Below are the code and all the weights of a small trained network. Each question names an input and a class and asks about switching units off, where a switched-off unit gives its printed mean instead of its output.

import numpy as np


def w(rows, s, z=0):
    codes = np.array(rows[::2]) - 128.0
    scale = np.full(codes.shape[1], s)
    scale[-1] = z or s
    return codes * scale


def norm(h):
    return h / np.sqrt((h * h).mean(-1, keepdims=True) + 1e-5)


def f(y):
    return y / 2 * (1 + np.tanh(0.7978845608 * (y + 0.044715 * y**3)))


def log_softmax(a):
    a = a - a.max(-1, keepdims=True)
    return a - np.log(np.exp(a).sum(-1, keepdims=True))


def net(x, mask):
    res = np.array(x, float).reshape(1, 2) / 4 @ E
    u = 0
    for l in range(3):
        y = f(norm(res) @ A[l][:, :-1].T + A[l][:, -1])
        res = res + np.where(mask[u : u + 7], y, B[l][:, -1]) @ B[l][:, :-1]
        u += 7
    return log_softmax(norm(res)[-1] @ U[:, :-1].T + U[:, -1])


A, B = {}, {}
E = w([
[71,247,179,172,152,106,122,64,165,162,150,126],'x0',
[177,174,93,138,83,209,125,101,96,42,150,108],'x1',
],0.015)
A[0] = w([
[105,191,176,185,196,151,114,103,155,193,169,171,188],'L0N0',
[135,1,132,83,101,168,135,88,154,112,121,135,151],'L0N1',
[155,111,166,87,218,73,78,123,199,240,160,207,110],'L0N2',
[75,128,48,156,120,146,114,83,120,83,123,126,3],'L0N3',
[85,80,113,163,173,61,119,66,147,103,118,91,84],'L0N4',
[140,173,163,134,33,105,102,110,95,6,195,130,178],'L0N5',
[129,98,173,172,128,107,216,104,112,101,134,149,111],'L0N6',
],0.0052,0.0034)
B[0] = w([
[129,54,2,79,84,123,93,132,48,131,146,95,249],'L0N0',
[126,245,127,90,199,74,92,48,62,148,53,134,205],'L0N1',
[166,202,140,135,85,176,188,184,122,80,97,154,254],'L0N2',
[111,85,104,164,160,152,128,153,187,120,113,130,124],'L0N3',
[131,84,143,133,207,174,221,88,120,86,137,159,141],'L0N4',
[148,148,147,138,125,89,217,174,127,161,48,207,233],'L0N5',
[109,95,222,101,166,250,164,160,75,185,191,141,124],'L0N6',
],0.0063,0.006)
A[1] = w([
[97,143,143,135,148,161,133,1,158,157,162,100,111],'L1N0',
[111,163,137,181,163,122,69,43,208,125,239,70,75],'L1N1',
[132,162,94,87,117,164,105,90,122,39,122,93,31],'L1N2',
[180,130,87,151,118,78,167,115,98,122,85,164,76],'L1N3',
[120,143,201,111,214,115,79,138,103,131,94,136,107],'L1N4',
[142,31,122,132,133,151,123,114,132,63,141,170,177],'L1N5',
[143,64,129,115,138,112,37,195,152,50,179,57,11],'L1N6',
],0.0072,0.0011)
B[1] = w([
[136,67,143,82,114,104,37,88,80,160,71,130,182],'L1N0',
[102,111,117,77,142,147,68,87,57,149,74,138,189],'L1N1',
[99,66,167,188,97,65,163,175,240,138,203,129,223],'L1N2',
[85,158,108,129,146,147,106,138,94,184,165,83,255],'L1N3',
[161,180,63,189,100,142,164,131,167,101,173,134,172],'L1N4',
[52,133,255,169,151,128,83,47,94,140,134,144,170],'L1N5',
[140,168,134,60,125,106,85,54,160,165,114,170,139],'L1N6',
],0.0081,0.0052)
A[2] = w([
[211,3,120,18,156,165,36,81,121,96,136,64,129],'L2N0',
[78,73,161,133,187,4,165,206,233,169,131,107,65],'L2N1',
[158,151,65,163,100,205,115,71,104,75,162,116,2],'L2N2',
[147,133,52,143,83,160,138,161,143,165,174,41,99],'L2N3',
[173,9,94,94,149,98,143,162,99,105,78,154,86],'L2N4',
[155,12,144,131,138,82,97,92,49,128,154,89,37],'L2N5',
[199,169,159,184,72,207,127,85,142,18,165,90,9],'L2N6',
],0.0069,0.0021)
B[2] = w([
[42,197,142,137,106,134,50,70,90,156,84,140,238],'L2N0',
[225,41,160,180,77,187,158,179,255,6,174,147,238],'L2N1',
[189,64,127,88,172,111,152,139,183,138,151,142,203],'L2N2',
[173,143,152,84,210,182,132,145,139,105,113,114,192],'L2N3',
[67,158,101,158,116,101,121,45,130,127,145,105,234],'L2N4',
[119,214,137,104,168,154,98,132,124,176,194,82,204],'L2N5',
[124,19,183,171,154,64,195,217,236,136,122,153,254],'L2N6',
],0.0087,0.0053)
U = w([
[143,60,145,159,117,124,178,179,211,106,135,153,174],'0',
[70,142,119,122,118,127,44,34,68,133,107,126,178],'1',
[184,174,80,67,195,254,164,166,76,129,131,102,3],'2',
],0.018,0.0025)

Each question gives the input, the list of numbers given to net, and the class t.
The units are the neurons (one row each of A and B). Each row of codes is followed by its name. A weight is (code - 128) times the scale printed after its matrix; where a second scale follows, it is the last column's (A, B and U).
mask holds one flag per neuron, layer by layer. A switched-off neuron (its flag False) gives its mean, the last column of its row in B, instead of its output. The means were averaged over made-up inputs and are rounded, as every weight is.
A unit's drop is (log p(t) with every unit on - log p(t) with that unit switched off) / (log p(t) with every unit on - log p(t) with every unit switched off).
The circuit of an input: a set's keep is (log p(t) with only the set's units on - log p(t) with every unit switched off) / (log p(t) with every unit on - log p(t) with every unit switched off). Starting from the 12 units with the biggest drops (on a tie, the unit counted first), units are removed one at a time, each time the one whose removal leaves the highest keep (on an exact tie, the one counted first), for as long as the keep stays at least 0.8.
units of the circuit, in order: the units of the circuit, biggest drop first
most important unit: the unit with the biggest drop
k most important neurons: the k neurons with the biggest drops, biggest first
k most important neurons of layer l: the k neurons of layer l with the biggest drops, biggest first
drop when u is switched off: that unit's drop, to one decimal
input [0,-3], class 2: units of the circuit, in order -> [L0N2 L1N2 L2N6]
input [1,0], class 2: 2 most important neurons -> [L1N0 L2N3]
input [7,7], class 0: units of the circuit, in order -> [L2N6]
input [-3,1], class 2: 2 most important neurons -> [L0N1 L0N0]
input [-7,-6], class 1: 2 most important neurons -> [L1N2 L0N5]
input [-3,-1], class 2: 2 most important neurons of layer 0 -> [L0N1 L0N0]
input [-3,0], class 2: 4 most important neurons -> [L0N1 L0N0 L1N4 L1N0]
input [-2,-3], class 2: 2 most important neurons -> [L0N1 L1N2]
input [2,-3], class 2: 3 most important neurons -> [L0N2 L1N2 L0N0]
input [-2,-1], class 2: 2 most important neurons -> [L0N1 L1N4]
input [-6,-5], class 1: 3 most important neurons -> [L1N2 L0N5 L2N4]
input [0,-1], class 2: drop when L2N5 is switched off -> 0.0
input [-2,1], class 2: drop when L0N1 is switched off -> 0.1
input [1,2], class 2: most important unit -> L0N5
